Below is a small trained network, with its code and all its weights. Each question gives an input and a class and asks what happens when units are switched off, that is, made to give their printed mean instead of their output.

import numpy as np


def w(rows, s, z=0):
    codes = np.array(rows[::2]) - 128.0
    scale = np.full(codes.shape[1], s)
    scale[-1] = z or s
    return codes * scale


def f(y):
    return np.maximum(y, 0)


def log_softmax(a):
    a = a - a.max(-1, keepdims=True)
    return a - np.log(np.exp(a).sum(-1, keepdims=True))


def net(x, mask):
    res = np.array(x, float).reshape(1, 5) / 4 @ E
    y = f(res @ A[0][:, :-1].T + A[0][:, -1])
    res = res + np.where(mask, y, B[0][:, -1]) @ B[0][:, :-1]
    return log_softmax(res[-1] @ U[:, :-1].T + U[:, -1])


A, B = {}, {}
E = w([
[143,102,17,232,145,215,254,71,128,188],'x0',
[212,53,91,40,112,66,187,141,191,181],'x1',
[70,181,64,88,20,162,118,123,166,182],'x2',
[179,123,144,75,138,189,73,194,192,91],'x3',
[140,157,105,94,214,91,195,221,176,6],'x4',
],0.0085)
A[0] = w([
[146,110,108,187,207,167,75,74,98,88,55],'n0',
[169,197,210,117,27,113,36,144,74,130,249],'n1',
[8,209,123,60,27,155,52,105,81,116,230],'n2',
[154,101,119,186,184,253,155,94,90,144,251],'n3',
[228,62,155,223,210,141,118,120,113,112,206],'n4',
[186,180,41,95,111,176,183,174,184,119,253],'n5',
],0.0065,0.0029)
B[0] = w([
[147,92,161,147,124,126,76,82,56,109,186],'n0',
[54,144,168,53,112,109,107,207,67,76,244],'n1',
[1,155,50,49,130,167,55,170,130,176,254],'n2',
[155,47,182,160,30,115,115,81,53,177,244],'n3',
[169,145,223,225,158,98,206,89,51,181,235],'n4',
[167,91,120,26,66,83,118,73,115,118,221],'n5',
],0.0095,0.0092)
U = w([
[170,122,116,2,81,145,92,181,216,66,115],'0',
[3,198,86,117,91,163,20,178,94,126,80],'1',
[192,72,184,103,230,16,134,226,158,53,117],'2',
[145,76,45,144,78,125,213,6,148,191,254],'3',
[184,111,199,190,157,163,105,64,64,117,111],'4',
],0.007,0.0028)

Each question gives the input, the list of numbers given to net, and the class t.
The units are the neurons (one row each of A and B). Each row of codes is followed by its name. A weight is (code - 128) times the scale printed after its matrix; where a second scale follows, it is the last column's (A, B and U).
mask holds one flag per neuron, in row order. A switched-off neuron (its flag False) gives its mean, the last column of its row in B, instead of its output. The means were averaged over made-up inputs and are rounded, as every weight is.
A unit's drop is (log p(t) with every unit on - log p(t) with that unit switched off) / (log p(t) with every unit on - log p(t) with every unit switched off).
The circuit of an input: a set's keep is (log p(t) with only the set's units on - log p(t) with every unit switched off) / (log p(t) with every unit on - log p(t) with every unit switched off). Starting from all 6 units, units are removed one at a time, each time the one whose removal leaves the highest keep (on an exact tie, the one counted first), for as long as the keep stays at least 0.8.
circuit, biggest first: the units of the circuit, biggest drop first
most important unit: the unit with the biggest drop
top k neurons: the k neurons with the biggest drops, biggest first
drop when u is switched off: that unit's drop, to one decimal
input [5,-7,0,-1,-2], class 4: most important unit => n0
input [-2,8,-4,-1,-5], class 2: top 2 neurons => [n3; n2]
input [-4,7,-5,-6,-7], class 2: circuit, biggest first => [n3; n2; n1]
input [4,1,-5,-7,-2], class 4: top 2 neurons => [n4; n2]
input [-2,5,5,-6,2], class 0: circuit, biggest first => [n4; n3]
input [4,5,-7,-1,-2], class 4: top 3 neurons => [n4; n2; n5]
input [-3,2,-3,1,-2], class 2: circuit, biggest first => [n2; n3]
input [5,-7,5,-4,8], class 3: top 3 neurons => [n1; n5; n3]
input [8,2,-6,2,6], class 4: top 3 neurons => [n4; n2; n0]
input [0,1,-8,-1,5], class 4: top 2 neurons => [n4; n1]
input [4,-7,2,-1,5], class 4: drop when n0 is switched off => 0.2
input [5,1,-7,-8,2], class 4: drop when n4 is switched off => 0.3
input [5,-8,0,-3,8], class 4: drop when n0 is switched off => 0.1
